(in the rows, 128 means zero)
Group and class of each row
[ 89 150 123 170 145 117 112 113  66 185 131 120 143 127 127 104  76 109
  86 169 193 103 100] | E:S
[112 144 118 164 135 133  99 133  84 183 153 140 143 151 135 110  75 125
 163 183 156  77  88] | E:B
[100 176 107 190 131 138 149 104  76 176 137 129 115 115 142 110  51 102
 132 152 198 127 129] | W:H
[ 87 151 115 157 136 134 108 110  94 168 131 128 153 134 129 119  92 119
 143 154 158  87 102] | E:B
[121 174 129 208 152 108 136  93  63 180  96 140 122 124 133 131  62 105
 122 158 184 113 114] | W:H
[118 186 104 197 160 132 145 100  82 157 128 128 120 118 141 108 198 100
 132 168 205  85 119] | W:H
[ 68 122 131 146 151  62 136 156 111 159 152 121 114 133 134 129 104 103
 130 151 176 126 118] | E:S
[102 140 102 158 146 133 103 104  68 187 157 139 156 118 124 109  59 113
 126 164 176  73  76] | E:B
[ 92 157 123 142 143 133  94  75 102 175 138 134 160 154 153 117  86 128
 137 150 171  96  91] | E:B
[107 174 102 191 135 146 143 113  78 168 122 126 107 115 139 129  73  89
 122 174 172 111 123] | W:H
[141 132 117  89 136 139 110 113 107 136 140 131 144 131 117 139 110 123
 136 136 136 101  85] | E:B
[ 95 165 109 168 140 112 132 104  72 155 128 134 138 135 143 113  62 101
 117 178 186 144 125] | W:H
[116 151 116 178 124 123 128 117  79 175 143 149 144 134 114 114  70 111
 132 165 169 101  94] | E:B
[117  99 132 139 146 132 126 103  94 190 159 117 136 127 120 118  99 103
 148 149 165  86  87] | E:S
[ 88 155 120 155 141 125 123 113  90 193 141 131 148 131 119 102  75 104
 138 146 169  94 105] | E:B
[104 147 120 151 144 109 106 118  84 169 156 111 136 134 145 114  83 112
 139 170 170 102  87] | E:S
[106 158 112 148 151 131 106 125  94 187 151 135 153 127 128 123  81 124
 138 152 167 100  76] | E:B
[ 95 152 133 143 149 116 121 120 100 172 127 143 146 131 100 114 110 118
 119 128 152 129 102] | E:S
[ 66 147 121 176 142 126 120 118 102 181 151 131 142 132 129  94  72 124
 138 175 190 117 108] | E:S
[ 86 154 129 152 157 125 128 118  90 192 142 124 135 172 127 123  80 105
 122 135 172 102  90] | E:B
[106 139 123 139 127 132 149  99 101 163 149 120 138 133 136 145  98 104
 124 161 156 116  92] | E:S
[108 180 110 185 140 136 128 118  65 170 132 147 120 122 157 114  57 107
 133 181 187  94 133] | W:H
[ 66 144 121 147 151 129  96 118  80 148 155 116 140 145 155 117  80 127
 126 164 182  93  95] | E:S
[165 179  80 200 133 164  95  63  60 169 137 125 136 136 143  91  60  73
 141 177 193  67  75] | W:H
[132 174 108 186 135 126 124  91  73 182 119 121 126 128 140 124  87 106
 136 160 171 116 119] | W:H
[112 145 124 164 143  94 109 122  85 183 162 131 149 126 112 127  82 122
 127 132 159  96  88] | E:B
[148 188 112 212 133 131 155  93  60 171 115 128 112 115 113 135  83  66
 109 158 160 123 110] | W:L
[130 130 113 160 145 133 102  98  68 179 150 128 154 123 133 119  84 133
 144 154 173  94  73] | E:B
[116 131 117 160 137 140  99 111  89 185 115 119 154 138 139 113  91 112
 147 166 167 102  60] | E:S
[126 172 110 192 144 140 131 103  75 160 132 119 123 108 144 132  74  86
 140 146 174 114 116] | W:H
[105 168 102 184 132 136 142 103  68 168 124 144 137 118 137 128  78 100
 136 169 175 108 136] | W:H
[109 172  97 186 140 120 159  98  91 226 106 155 131 125 114 120  61  84
 136 167 158 106 116] | W:L
[128 166 107 177 136 135 127  93  80 182 135 134 148 127 126 114  85  96
 130 156 183 105 118] | W:L
[106 136 122 148 161 128 113 119  84 183 150 131 147 131 129 116  87 136
 133 144 170 117  83] | E:B
[121 183 120 200 127 134 134  99  54 173 117 137 118 124 113 124  64  92
 129 164 188 116 111] | W:L
[135 164  97 189 117 147 133 119  71 167 165 134 118 123 147 108  75 111
 165 176 184 107 114] | W:L
[100 156 136 146 163 121 129 109  96 180 128 135 132 127 116 125  88 126
 157 160 158 101 105] | E:B

Group and class of each row
[121  95 104 105 120 138 141 132 151 102 111 113 134 166 165 150 106 215
 162 130 148 150 149] | U:Fc
[132 109  77 141 106 135 146 135 172 103  93 121 132 135 174 136 161 139
 214 111 110 143 158] | T:Nm
[120  96 136 144 115  88 103 121 142 129 101 133 127 145 100 133  74 116
 131 135 152 125 145] | T:Qh
[141  96 132 151 129 105 155 148 164  32  99 144 147 153 157 139  77 183
 166 111 176 159 162] | U:FG
[144  99 122 152 123 107 118 134 133 113  98 121 131 160 155 147  98 192
 144 131 161 135 140] | U:Gm
[146  99 104 155 131  87  93 134 151 134  91 148 123 140 126 119 162 124
 163 146 141 128 140] | T:Nm
[108 102 104 131 135 112 161 121 157  87 100 123 129 149 177 173 102 211
 127 134 154 147 159] | U:Fc
[127  98 107 131 123 166 168 125 127  72 138 110 134 116 101 185  84 167
 132 155 116 122 139] | Q:ML
[119  76 119 153 134 101 147 142 143  95 109 109 118 155 146 154  84 212
 126 139 157 135 147] | U:Fc
[127 119  81 142 130 140 156 139 148  91 132 126 131 116 127 152 128 142
 138 118 113 133 137] | Q:ML
[110 103  88 153 116 141 165 114 153 120  95 111 143 121 151 138 128 181
 143 146 124 138 129] | D:MP
[123  94 118 135 132 109 152 121 138  84 113 126 120 133 172 187  75 209
 132 127 154 153 176] | U:Fc
[121  96  79  72 124 153 186 124 146  73 112 109 155 128 130 185 131 174
 150 133 117 155 141] | Q:ML
[139  82 125 145 119 104 135 154 148 110 129 149 139 137 120 134  62 172
 149 144  80 117 149] | T:Nm
[137 114 122 126 124 127 117 129 159 107  98 115 139 146 152 128 109 189
 148 130 140 140 146] | U:Gm
[166 133 189 120 141 132 139 121 125  70 136 144 139 145 106 159  75 195
 121 177 111 129 121] | Q:ML
[124 117  84 132 125 153 207 151 156  69 154 138 142 116 167 180  97 182
 194 108  89 135 140] | Q:JB
[122  91 118 157 113 104 153 137 140 102 118 111 143 149 117 148  17 166
 140 137 154 129 149] | T:Qh
[164  98 120 134 104 171 196 119 143  68 158 121 147 124 133 177  64 180
 117 148 126 125 131] | D:ZC
[120 112 162 137 129 159 192 129 141  53 149 124 138 111 109 151  19 175
 151 132 136 124 118] | D:ZC
[120 107  90 135  93  94  98  95 136 161  95 126 141 141 111 123 121 167
 118 148 146 135 144] | T:Qh
[138 114  94 137 126 134 122 126 131  95 100 116 131 150 158 154 143 216
 151 139 143 147 156] | U:Gm
[111  97  80 127 130 127 175 137 153  80 129 123 143 115 155 152  67 175
 174 122 120 131 144] | D:ZM

Group and class of each row
[124 140 162 178 118  93 113 115 141 128 105 126 123 106 145 143 146 139
  56 110 112 108 130] | Y:<18>
[124 137 137 189 103 101 121 150 159 129 123 104 123  78 181 105 142 173
  76 114 140  84 123] | Y:<18>
[128 174 146 188 110  92 109 134 166 102 132  97 145  57 201  92 127 151
 126 120 148  74 135] | Y:<18>
[130 147 137 164  93  92  96 129 162 112 136  97 125  56 215  77 131 160
 110 111 160  97 132] | V:<13>
[120 141 144 162 100  61 123 150 159 115 128  94 127  59 211  86 120 156
 159 116 155  90  96] | V:<9>
[126  88 120 167 106 103 130 157 133 140 102 117 119 117 164 105 137 156
  87 135 138 142 124] | V:<13>
[141 114 156 164 126  71 105 105 132 133 122 115 116 125 141 158 134 177
  64  76 121 118 173] | R:<14>
[131 148 145 162 105  95 101 127 169 110 137 116 130  76 197  86 133 142
 137 115 136 102 131] | V:<13>
[132  74 128 175 101  88 112 158 120 168  77 118 102 141 141 128 146 163
  22 127 133 127 135] | V:<13>
[135 158 140 160 105  84 122 151 137 132 125 105 142  79 186 103 130 147
  96 129 148  89 124] | Y:<12>
[132 147 149 142  89 109 102 129 151 129 149 105 135  66 174 101 133 166
  78 113 144  77 135] | R:<14>
[142 119 130 192 101 113 133 154 143 160  80 118 121 113 128 138 143 159
  31 136 124 104 125] | Y:<18>
[120 105 133 163  72 103 134 168 146 159  79 114 141  84 156  86 149 189
  49 148 164  83  86] | R:<7>
[127 127 135 153 115 115 122 111 143 130 111 124 122 124 141 131 142 176
  63 107 112  95 138] | R:<14>
[126  87 130 185  91 101 125 160 152 147  82 107 132  82 177 113 135 168
  55 136 133  89  98] | Y:<18>
[130 129 145 175  97 109 130 151 162 135 107 103 143  70 179 101 130 172
  71 130 148  56 115] | R:<14>
[129 153 146 149  99 109 116 135 138 135 114 120 123  85 173 100 143 186
  49 113 148  80 122] | R:<7>
[135 128 133 164  86 104 121 168 148 138 101 106 124  75 185 107 136 157
  64 129 133  74 110] | Y:<12>
[126 143 139 180 101  95 121 152 114 133 103 104 126  75 169 112 137 167
  56 128 151  92 122] | Y:<18>
[129 137 126 160  62 122 124 163 153 132 109 107 131  43 189  54 125 181
 100 152 164  61  89] | R:<7>
[130 169 122 180  79 107 124 186 173 123 112  95 136  29 225  51 122 164
 112 155 168  68  90] | Y:<12>
[137 115 121 186  83 101 137 177 127 158  76 115 126 117 157 109 140 176
  23 155 146  82  93] | Y:<12>
[112 127 148 157 114  66 110 115 154 108 140 112 127  84 188 120 126 160
 122  89 140 116 148] | V:<13>
[124 115 139 141  93 104 125 124 140 139 106 116 120 112 142 123 131 184
  38 117 142 103 127] | R:<7>
[132 107 147 141  92  84 112 102 163 115 124 108 138  95 186 112 128 171
  95 109 137  76 140] | R:<14>
[130 129 155 154 118 113 106 118 153 137 114 118 127 119 144 127 136 166
  75 115 125  98 139] | R:<14>
[134 150 138 159 101  81 123 132 163 122 132 105 133  80 169 107 134 163
  76 124 128  83 127] | Y:<12>
[121 111 139 166  85  74 135 156 149 120 102  97 122  90 179  82 130 165
 115 138 147  86 118] | V:<9>
[132  92  96 177  77 107 151 227 128 174  47 104 113 111 174  81 126 168
  71 184 162  90  79] | V:<13>
[122 161 147 154  91 100 114 142 153 120 133 102 139  41 155  67 127 159
 128 131 154  72 115] | R:<14>
[124 123 154 171  89  69 129 129 146 111 124 103 118  97 186 106 132 157
 108 117 141  98 129] | V:<9>
[129 151 142 184 104 105 130 151 146 137  90 115 125  87 171 111 144 163
  53 123 133  90 118] | Y:<18>
[133 131 145 175 113 106 118 122 155 128 121 115 118  99 162 134 137 162
  51 104 126 101 140] | Y:<18>
[131 116 117 172  99 109 123 136 140 153  91 123 125 102 147 124 124 172
  48 132 143 107 115] | Y:<12>
[123 112 153 141  85  92 127 148 154 138 113 108 130  78 171  98 135 218
  53 135 152  86 121] | R:<7>
[121 132 108 166  32 108 122 227 166 146  81  92 134  30 234  23 125 189
  91 173 178  35  63] | R:<7>
[133  99 152 161 118  79 120 153 135 167 105 127  95 124 138 114 143 147
  62 118 112 137 141] | V:<13>
[130 111 135 138  87 105 119 159 151 142 102 105 131  76 171 101 127 175
  69 134 160  77 109] | R:<7>
[132 135 152 187  80  88 104 153 162 114 110 101 134  69 197  79 135 186
  71 138 150  69 118] | R:<14>
[144 128 157 157 100  73 110 105 149 103 142 102 130  94 171 125 141 149
 105 101 134 118 145] | V:<9>
[122 121 157 178  97  97 129 165 140 143  87 105 128 111 170  98 143 162
  49 149 153  83 106] | Y:<12>
[124 121 141 161 111 127 116 134 141 147 109 111 111  99 143 118 149 204
  61 119 132 101 130] | R:<14>
[132 136 133 188 103  95 116 149 144 158 107 122 132  83 177  97 151 150
  66 131 147  86 119] | Y:<12>
[122 251 155 157 114 109 117 132 146 134 132 108 125  95 157 126 139 155
  56 108 123 106 140] | R:<14>
[128 112 128 173  98  95 133 173 143 153  87 110 119 123 158 126 135 168
  32 134 141  90 109] | Y:<12>
[126 130 139 152  78  69 118 158 153 113 133 107 127  77 198  76 137 155
 154 136 155  88 106] | V:<9>
[125 118 129 157  94  85 128 142 140 133 126 110 118 100 184  83 119 149
 146 131 148  96 123] | V:<9>

Group and class of each row
[110 147 122 134 128  80 148 136 127 136 120 118 118 112 160 127  73  99
  58 140 102 145 117] | LT:G
[128 136 104 150  94 119 146 138 157 120 132 130 104 139 144 118 101 109
  76 169 101 120 123] | RT:J
[118 125 110 140  97 112 145 138 163 139 123 117 114 147 144 101 103 111
  61 166 110 122 122] | RT:K
[130 150 117 140 113  89 145 134 154 138 116 111 103 147 159 112 104 106
  56 187  99 118 139] | RT:J
[150 125 120 135 111  72 145 144 134 158 121 116  95 143 161 111  98 111
  70 170 109 107 143] | RT:F
[135 139 105 132 104  97 145 133 143 139 121 122 108 153 153  99  90 110
  67 162 119 118 129] | RT:F
[119 139 104 143 110 123 137 128 148 126 123 118 110 154 147 116 104 117
  78 155 110 124 122] | RT:J
[138 125  97 153  90  93 153 139 147 136 123 123  95 144 151 117  92 105
  64 172 120 119 134] | RT:K
[ 92 139 117 147 118 107 150 116 150 136 121 120 116 104 157 140 107 108
  60 139 104 150 108] | LT:G
[107 133 122 127 132  71 139 108 133 141 116 108 125 137 148 123  85 113
  57 145 122 155 129] | LT:C
[112 153  88 137  92  94 148 137 158 138 118 123 116 141 150 109  95 108
  86 153 123 127 121] | RT:K
[103 121 127 149 133 101 149 109 137 133 124 120 124 119 161 142  72  94
  31 182  98 151 118] | LT:C
[100 152 124 132 126  88 146 103 137 123 127 118 128 115 146 142  74 102
  40 129  95 168 119] | LT:G
[124 149 104 141  99 129 144 137 163 127 127 118  97 154 149 114 113 116
  89 156  93 115 125] | RT:K
[124 134 116 138 128  97 136  99 108 122 120 115 127 130 150 133  68 113
  59 136 109 137 123] | LT:C
[122 129 102 144 103 107 147 133 146 135 115 124 100 162 162  97  83 101
  62 190 105 133 128] | RT:K
[ 88 145 133 133 131  92 148 102 143 134 128 130 134  95 154 140  88 110
  64 126 104 150 100] | LT:G
[124 123 112 139 104 103 148 135 146 159 115 120  94 140 171  96  89 107
  67 153 118 125 121] | RT:F
[122 170 118 140 133  84 141  99 124 119 112 120 119 114 159 138  64 109
  35 146  74 135 124] | LT:C
[128 157 135 142 132  98 142 107 139 133 115 107 109 108 162 134  97 105
  59 134  78 126 126] | LT:Z
[140 149 103 130 107  97 141 129 141 144 120 123  98 148 161 104  99 124
  88 147 112 108 127] | RT:F
[140 124 109 138  94 115 147 134 126 133 126 141 105 129 147 108  85 107
  62 147  96 120 124] | RT:F
[103 142 128 138 125  88 158 114 140 142 124 123 138 105 154 138  80 113
  41 153 100 138 106] | LT:G
[127 128 134 147 122  95 151 100 145 158 116 118 104  86 171 134  89 106
  31 132 101 136 122] | LT:Z
[126 152 102 137  92 113 149 138 140 126 130 129  98 140 152 112  94 101
  68 157  91 117 124] | RT:K
[139 140 111 131 113  99 137 140 135 140 117 125 105 145 155 104 109 110
 100 159 117 113 128] | RT:F
[102 133 115 141 126 101 141 106 134 130 121 114 130 143 133 129  76 112
  67 149 120 156 116] | LT:C
[133 146 103 136 107  90 139 128 143 132 114 128 107 130 149 116  90 109
  76 164 116 125 134] | RT:F
